[-0.16 -0.16  0.26  0.98 -0.57  0.00 -0.12 -0.85  0.90  0.09 -2.26 -0.60
 -0.14 -0.08  0.01  0.20 -0.34 -0.19 -0.68 -0.37  0.06 -0.66  1.28  0.03
 -0.21  3.76  0.78  0.38 -0.60  0.73  0.64  0.39  0.29  0.99]	B
[-0.18  0.17  0.23  1.18  0.34  0.59  0.15 -1.77 -0.64  0.03  0.25 -0.79
 -0.61  0.24 -0.49  0.70 -0.15 -0.54 -1.12  0.39 -0.04  0.17  0.89 -0.29
 -0.10  3.60  0.17 -0.15 -0.33 -1.35  0.79 -0.07 -0.68 -0.78]	K
[-0.27  0.00 -0.35  1.75  1.63 -0.17  0.15 -0.51 -0.35 -0.52 -3.16 -0.55
 -0.96  0.31  0.18  0.05 -0.30 -0.86 -0.40 -1.93  0.30  0.44  1.01 -1.48
 -0.17  2.05  0.16 -0.54  0.13  0.11  0.03 -2.56 -0.43 -1.98]	K
[ 0.20 -0.10  0.19  0.17 -0.80 -0.14 -0.08 -1.11 -0.90 -0.09 -0.44 -0.11
  0.10  0.14  0.16 -0.16  0.00 -0.05 -0.60 -0.58 -0.20 -0.04  1.18  0.78
 -0.06  0.87 -0.30  0.18 -1.14  1.25  0.03 -0.72  1.05  0.61]	B
[-0.60 -0.06 -0.07  1.78  0.30  0.12  0.06 -2.32 -0.06  0.55 -2.94 -0.26
 -0.03  0.47  0.38  0.47 -0.32  0.44 -1.11 -0.63  0.46  0.15  1.85 -0.84
  0.80  3.92 -0.24 -0.36  0.58 -0.50 -0.18 -0.29 -0.76 -0.60]	K
[-0.04 -0.14 -0.23  1.15 -0.17  0.37  0.10 -2.39 -1.00  0.49 -1.05 -0.43
 -0.16  0.22 -0.79  0.23  0.01 -0.54 -0.88  0.03  0.05 -0.01  0.53 -0.35
 -0.25  2.41 -1.13 -0.32 -0.12 -2.11  0.14 -1.17 -0.50 -0.21]	K
[-0.05 -0.19 -0.05  0.14 -0.95  0.36 -0.07 -0.48  0.55  0.45  0.78 -0.53
  0.03  0.07 -0.18  0.33 -0.13 -0.38 -0.43 -0.72 -0.16 -0.74  0.64  0.39
 -0.27  2.82  0.34 -0.06 -0.14 -0.11  0.37 -0.08  0.84  1.45]	B
[-0.45  0.00 -0.40  1.04 -0.07  0.27 -0.13 -1.13  1.40  0.27 -3.20 -0.17
  0.00  0.09  0.46  0.34 -0.09 -0.38 -1.23 -0.80  0.13  0.56  1.00 -0.57
  0.27  2.79 -0.45  0.30 -0.21  0.09  1.20 -0.24 -0.49  0.48]	B
[-0.16 -0.36 -1.04  0.11 -0.05  0.07  0.12 -1.36  0.46  0.21 -2.20 -0.45
  0.24 -0.05 -0.18  0.01 -0.27 -0.71 -0.44 -0.21 -0.24  0.55  0.47 -0.31
  0.30  1.21 -1.86  0.14 -1.00  0.21  0.32  0.67  0.22  2.47]	B
[-0.63 -0.01  0.26  1.52  1.09  0.29  0.15 -2.37 -0.24  0.07 -3.71 -0.13
 -0.23  0.43 -0.15  0.50 -0.12 -0.08 -0.88  0.26 -0.38  0.50  1.71 -1.47
  0.15  3.38 -0.19 -0.73  0.39 -1.19 -0.51  0.82 -1.70 -0.10]	K
[-0.43 -0.75  0.10  0.84 -1.14  0.15  0.13 -1.79 -0.34  0.00 -0.17 -0.22
  0.46  0.44 -0.08  0.45  0.36 -0.16 -1.07  0.38  0.33 -0.06  1.52 -0.30
  0.74  2.56 -1.10 -0.62  0.40 -1.72  0.52  0.16 -0.07  1.71]	K
[ 0.31  0.38  0.39  1.74 -0.01  0.50 -0.18 -0.85 -0.81  0.06  2.34 -0.23
 -0.64  0.59 -0.72 -0.23 -1.09  1.23 -0.39 -0.53  0.50 -0.35  0.17  0.28
 -0.14  1.80  0.53 -1.51  1.32 -3.50 -0.79 -1.64 -1.12 -0.69]	K
[ 0.22 -0.11 -0.72  1.17 -0.53  0.39 -0.04 -2.26 -0.38  0.58  1.93 -0.09
 -0.19  0.51 -0.22  0.21 -0.55  0.10 -0.51 -0.21  0.23 -0.01  0.48  0.48
  0.58  1.46 -1.42 -0.65  0.49 -3.16  0.34 -1.04 -0.26  0.36]	K
[-0.04 -0.34 -0.84  1.79  0.59  0.05  0.17 -2.15 -0.57  0.08 -1.98 -0.57
 -0.52  0.45 -0.16  0.33 -0.27 -0.78 -0.83 -1.05  0.06  0.20  1.32 -0.69
  0.79  2.87 -1.07 -0.28 -0.69 -0.82  0.10 -1.50 -0.18 -0.39]	K
[-0.50 -0.11 -0.78 -0.15  0.38  0.13  0.04 -0.52  0.20  1.11 -2.38 -0.03
  0.95 -0.92 -0.36 -0.18 -0.89 -0.84 -0.51 -1.44  0.36  0.17  0.10 -0.37
 -1.31  2.34 -2.64 -0.43  0.33 -0.82  1.31 -1.25  0.19  1.99]	B
[-0.05 -0.24  0.95 -0.46 -0.66 -0.15  0.03 -0.03 -1.35 -0.28  0.81 -0.05
  0.49  0.31  0.41  0.02 -0.06  0.32 -0.13 -0.53  0.00 -0.18  1.02  0.55
 -1.02  0.60  0.02 -0.69  0.19  0.20 -0.66 -0.43  0.67  0.88]	B
[ 0.00 -0.18  0.23  1.27 -0.20 -0.54  0.21 -1.89 -1.18 -0.27 -2.72 -0.21
 -0.77 -0.01 -0.29  0.30  0.24 -0.04 -0.70 -0.16 -0.02  0.02  0.96 -0.17
  0.29  2.13  0.37  0.26 -0.05 -0.50 -0.26 -1.80 -0.15 -1.37]	K
[-0.01  0.11  1.12  0.30 -0.87 -0.02 -0.60  0.39  0.51 -0.96 -1.74 -0.42
  0.10 -0.12 -0.18  0.41  0.89 -0.36 -0.56  0.42 -0.04  0.65  0.71  0.08
 -0.04  2.15  1.61 -0.28 -0.27  0.79  0.79 -1.40  0.07  0.62]	B
[-0.12 -0.10  0.12  0.19 -0.52 -0.12  0.01 -0.65  0.13 -0.04 -1.44  0.02
  0.09 -0.12  0.03  0.30  0.29 -0.18 -0.37 -0.74  0.12  0.33  0.99  0.07
 -0.34  1.60 -1.04  0.16  0.22  0.06  0.96 -0.93  0.17  1.21]	B
[-0.30  0.29  0.17  1.43  0.71  0.73  0.01 -1.45  0.10  0.33 -0.39 -0.43
 -0.34  0.55 -0.71  0.72 -0.51  0.25 -0.74  0.92  0.20 -0.05 -0.01 -1.29
  0.12  3.67  0.91 -0.67  0.44 -1.67 -0.39  1.68 -1.42 -0.74]	K
[-0.25  0.09 -0.43  2.28  0.26  0.35 -0.09 -1.32  0.52 -0.11 -1.75 -0.74
 -0.57  0.54 -0.22  0.51 -0.46 -0.15 -0.93 -0.64  0.40  0.49  1.62 -0.18
  0.42  4.01  0.58 -0.51  0.08 -1.17  0.48 -2.02 -0.82  0.50]	K
[-0.30 -0.15 -0.35  0.29 -0.12  0.13 -0.21  0.28  1.24  0.47 -1.61 -0.91
  0.33 -0.43 -0.11  0.32 -0.18 -0.42 -0.62 -0.36  0.03  0.17  0.59 -0.40
 -1.46  3.22  0.30 -0.29  0.03  0.48  0.83 -0.19 -0.06  1.77]	B
[-0.01 -0.04  1.31  0.60 -0.34  0.12 -0.13 -1.24 -0.20 -0.75 -1.87 -0.79
  0.19  0.31  0.35  0.32 -0.07  0.47 -0.72 -0.36  0.05  0.34  1.78  0.24
 -0.38  2.96  0.45 -0.12 -0.54  1.11  2.02  0.57  0.49  1.75]	B
[-0.74 -0.36  1.17 -0.07 -0.61 -0.40  0.01 -1.20  0.30 -0.35 -3.56 -0.16
  0.66  0.01  0.09  0.30  0.63 -0.09 -0.09  0.70  0.00 -0.07  1.22 -0.76
  0.25  2.28 -0.24  0.27 -0.25  1.56 -0.51  1.87  0.27  1.48]	B
[-0.27 -0.11 -1.27  2.18 -1.24  0.35  0.18 -2.39  0.25  1.10 -0.55 -0.51
 -0.39 -0.08 -1.07  0.48 -0.70 -0.01 -0.93  0.06  0.13 -0.21  0.61  0.01
  1.01  4.55 -0.19 -0.49  0.36 -2.62  0.11 -0.42 -0.22  1.05]	K
[-0.54 -0.02 -0.70  0.53  0.63  0.39 -0.33 -1.77  0.75  0.89 -2.34 -0.36
  0.70  0.08  0.56  0.33 -1.27 -0.25 -0.39 -1.46  0.58  0.38  0.75  0.07
 -1.03  3.35 -2.00  0.19 -0.07  0.12  0.87  0.98  0.26  2.07]	B
[-0.20 -0.25  0.02  1.38  0.82  0.24 -0.24 -2.25 -0.66  0.62 -2.11 -0.59
 -0.42  0.28 -0.31  0.49 -1.04 -0.43 -0.29 -0.97 -0.11  0.26  1.17 -0.10
 -0.90  3.44 -1.05 -0.42  0.15 -0.88  0.26 -0.60 -0.27 -0.32]	K
[-0.51 -0.10 -0.04 -0.17 -0.86 -0.08 -0.13  1.05  0.67 -0.12 -0.24 -0.20
  0.89 -0.17  0.20  0.18 -0.22 -0.39 -0.42 -0.49  0.14  0.09  0.85  0.01
 -0.65  2.27  0.33 -0.13  0.60  0.57  0.60 -0.27  0.40  1.60]	B
[-0.65 -0.38  0.46  0.62  1.09 -0.19 -0.07 -2.20 -2.03 -0.06 -3.82  0.01
  0.03  0.36  0.84  0.03  0.20  0.04 -0.47 -1.27  0.29  0.36  1.41 -0.83
 -0.26  1.44 -1.76 -0.02  0.05 -0.08  0.10 -0.56 -0.56 -0.31]	K
[-0.63 -2.00  0.36  1.47  1.30  0.37  0.62 -1.66  0.32  0.14 -4.73 -0.50
 -0.63 -0.02 -0.57  0.09 -0.45  0.37  0.20  0.03 -0.09  0.33  0.39 -1.15
 -0.69  3.50  0.31 -0.29  0.14 -0.25 -0.52  0.41 -1.66 -0.11]	K
[-0.57  0.28  0.59  1.00  0.27  0.58  0.16 -0.02 -0.65 -0.44  0.11 -0.90
  0.16  0.48  0.14  0.33 -0.56  0.29 -0.65 -0.24  0.36  0.25  1.59 -1.02
  0.01  3.18  1.39 -1.10  0.45 -0.54 -0.23  0.85 -0.73  0.10]	K
[-0.22  0.01  1.49  0.19  0.55  0.02 -0.10 -1.23 -0.98 -0.21 -2.42 -0.24
 -0.13 -0.10 -0.20  0.47  0.38  0.15 -0.66  0.14 -0.12  0.16  1.42 -0.14
 -0.68  2.91  0.44 -0.02 -0.12  0.85  0.09  0.18 -0.29 -0.62]	K
[-0.17  0.15 -0.04  1.07  0.00  0.26 -0.01 -0.44  0.80 -0.03 -1.00 -0.38
 -0.11 -0.05 -0.02  0.37 -0.16 -0.61 -0.72  0.06 -0.17  0.66  0.70 -0.11
  0.07  2.23 -0.23 -0.12 -0.22 -0.48  1.27 -0.73 -0.71  1.00]	K
[-0.21 -0.03  0.06  1.02 -0.16  0.15  0.12 -1.54 -0.34  0.27 -0.32 -0.42
  0.18  0.45 -0.09  0.36 -0.11 -0.07 -0.75  0.22  0.30  0.02  0.79 -0.20
  0.58  1.23 -0.72 -0.04 -0.24 -1.14  0.01  0.75 -0.32  0.77]	K
